Rows with their classes
[ -6.1 -18.0 -49.6  63.9  16.8  59.4  19.8  12.6  -9.2  -2.7  38.0  15.8
 -19.9   4.1  13.5  39.3 -20.0 -41.7 -18.2 -22.2   9.6  -5.5  -7.5   0.0
  15.2 -15.6  43.1 -37.3  -8.3 -14.4  -4.1  -0.9 -21.4  38.8   8.1  30.5
 -20.6  15.1 -33.9 -11.4 -25.8 -41.3]
Z323
[-19.1 -23.8 -34.2  38.7   1.1  58.8  12.7   1.9 -34.6   1.2  46.1  35.4
 -16.2   7.9  -2.1  21.3 -12.5 -31.4 -40.1  -2.4 -45.8   4.7   2.8 -14.4
  21.2  -9.4  23.8 -28.4  -6.0  -3.7 -12.9   5.2 -16.5 -12.6   5.4  14.6
 -25.6   4.4 -33.1 -10.3  -9.3 -36.4]
Z323
[-21.4 -16.4 -53.6  53.1  15.4  53.8  14.5  10.0  20.1  16.0  68.1  15.4
 -31.2  10.1   1.2  23.3 -29.3 -21.8 -28.3 -16.2 -54.8  -5.8  -4.2  -3.1
  27.8 -21.8  36.0 -41.0   9.1  -6.3 -21.0   8.7 -24.8  30.4   7.5  -4.8
 -21.6   2.5 -34.2 -14.5 -10.7 -62.1]
Z323
[ -6.4 -11.7 -49.8  55.9  26.8  66.7  17.8   7.3   8.5  -8.6  58.6  15.1
  -9.6  -1.3  13.7  33.0 -27.6 -10.8  -6.9  -4.7 -44.5  -0.9  -2.7  -6.9
  11.3 -21.0  33.2 -25.3  -7.9 -13.5 -29.2  27.3  -4.1  24.4  11.6  13.5
  -6.6  -2.9 -48.3 -13.6 -17.6 -32.3]
Z323
[-20.1  -7.8 -29.4  29.8   7.8  28.9   2.5   2.4   8.1   4.9  28.2   4.7
 -23.8  12.9  12.6   2.5 -14.7 -13.5 -23.8 -28.6 -49.6  -8.3   1.1 -12.9
  16.8 -12.4  22.6 -48.4   1.7   3.7   6.4   8.2 -13.3  33.9   7.8   2.0
 -12.5 -13.1 -21.0  -0.9  -7.4 -27.5]
Z323
[  2.2  -7.6 -43.0  67.8  42.9  55.7  26.0   2.8  -7.3   9.0  70.8 -17.5
 -20.9  -1.0  29.2  13.6 -35.2 -16.8 -23.5 -17.6 -48.7  21.9  -6.7 -11.3
  23.1 -22.1  33.7 -30.3  -9.6   3.4  -8.9   8.9 -13.8  23.1  -3.9  17.4
  -9.0  -5.7 -37.0 -19.6 -10.0 -33.2]
Z323
[-19.3 -13.6 -46.7  51.2   7.6  54.2  21.5   7.5   7.9   1.9  66.6  19.3
  -0.1   9.9  33.4  31.4 -27.7 -32.8 -17.1 -10.8 -52.8 -17.9  -6.9  -2.1
  15.3 -16.3  41.9 -36.2 -36.8  -8.7 -32.2   5.4 -20.3  21.3   9.5   9.0
 -17.3   0.9 -64.3 -12.9 -30.6 -43.4]
Z323
[-16.7 -12.5 -51.2  63.5  30.5  62.9   9.1   2.1   4.7  -3.9  86.0  21.6
 -18.8  14.6  25.8  23.4 -29.0 -44.5 -32.3 -22.5 -80.1   4.3  -3.9 -15.6
   4.1 -30.2  45.9 -46.2  -1.4 -14.8 -22.8   0.6 -15.8  38.1  10.5  10.0
  -8.7 -21.3 -52.2 -21.3  -7.4 -44.0]
Z323
[-34.2  -8.8 -58.9  58.0  19.8  66.1  25.8  11.3  -1.6   7.3  59.4  23.2
 -27.6  13.3   6.1  25.5 -48.2 -12.9 -51.9 -23.7 -81.9  -3.1 -11.4   1.7
  27.6 -24.7  55.2 -62.3   7.5 -56.3  -8.2   3.3 -35.8  29.7  10.2  24.1
 -13.2 -11.1 -47.1 -27.9 -30.1 -53.5]
Z323
[ -6.5 -14.6 -34.9  50.0  24.6  46.9  30.1   1.6   4.1   3.3  67.2  19.5
 -18.9   9.0  -8.0  26.1 -23.8 -12.8 -30.0 -16.8 -50.0  -2.0 -17.4  -8.2
  21.4 -17.2  45.9 -30.6  -7.7 -10.4  -8.4  16.4 -20.4 -23.8  -1.7  18.4
  -5.9 -17.6 -64.1  -3.0 -19.5 -49.7]
Z323
[-20.3 -15.7 -31.6  38.3  12.6  65.1   2.7   8.2 -22.3   6.1  30.2  53.6
   2.4   8.5  20.0  29.8 -14.9 -74.6  -2.8  -4.6 -22.3  -4.4  -7.8 -18.8
   8.7  -9.6  33.4 -37.2   7.5  -1.6 -29.2  14.2  -1.0  22.0  12.5  18.2
  -6.5 -11.6 -55.7  -6.6  -3.7 -35.0]
Z323
[-17.4  -7.8 -46.1  54.7   9.6  37.9  25.6   5.9  -5.4   9.8  15.6  14.6
 -44.9   8.8  12.9  33.2 -22.4  -0.1 -41.3 -24.0 -21.5 -15.6   3.0  13.9
  44.6 -10.5  33.9 -48.1  -3.1 -10.7  -5.5  10.8 -38.3  28.4   6.2  20.3
 -31.2   9.6 -48.8  -5.1 -40.2 -80.4]
Z323
[ -6.5 -18.3 -45.4  58.4   3.9  58.2  22.2   2.3   5.6   4.5  65.3  17.4
  -9.7  10.3  11.6  27.2 -22.4 -50.9  -9.3 -11.7 -12.5   4.2  -5.6 -14.5
   7.4 -28.2  34.0 -30.6  -2.7  -1.6  -9.5  11.7  -5.9  31.8   5.1  17.0
  -6.9   3.3 -23.1  -7.2 -10.8 -30.6]
Z323
[-39.5 -15.4   0.7   2.1  -0.8  27.7   0.9   2.2 -15.2  -4.3 -33.2  20.2
  -5.9   0.5  -4.3  13.4   8.4 -35.0  -7.0   0.7  24.0 -11.0   1.2  -2.0
   3.6   0.7   8.9 -28.9   2.7  15.1  14.1 -14.1  -2.4  11.2  59.0  17.3
 -19.0   6.7  27.1   1.7   4.9 -14.1]
z24
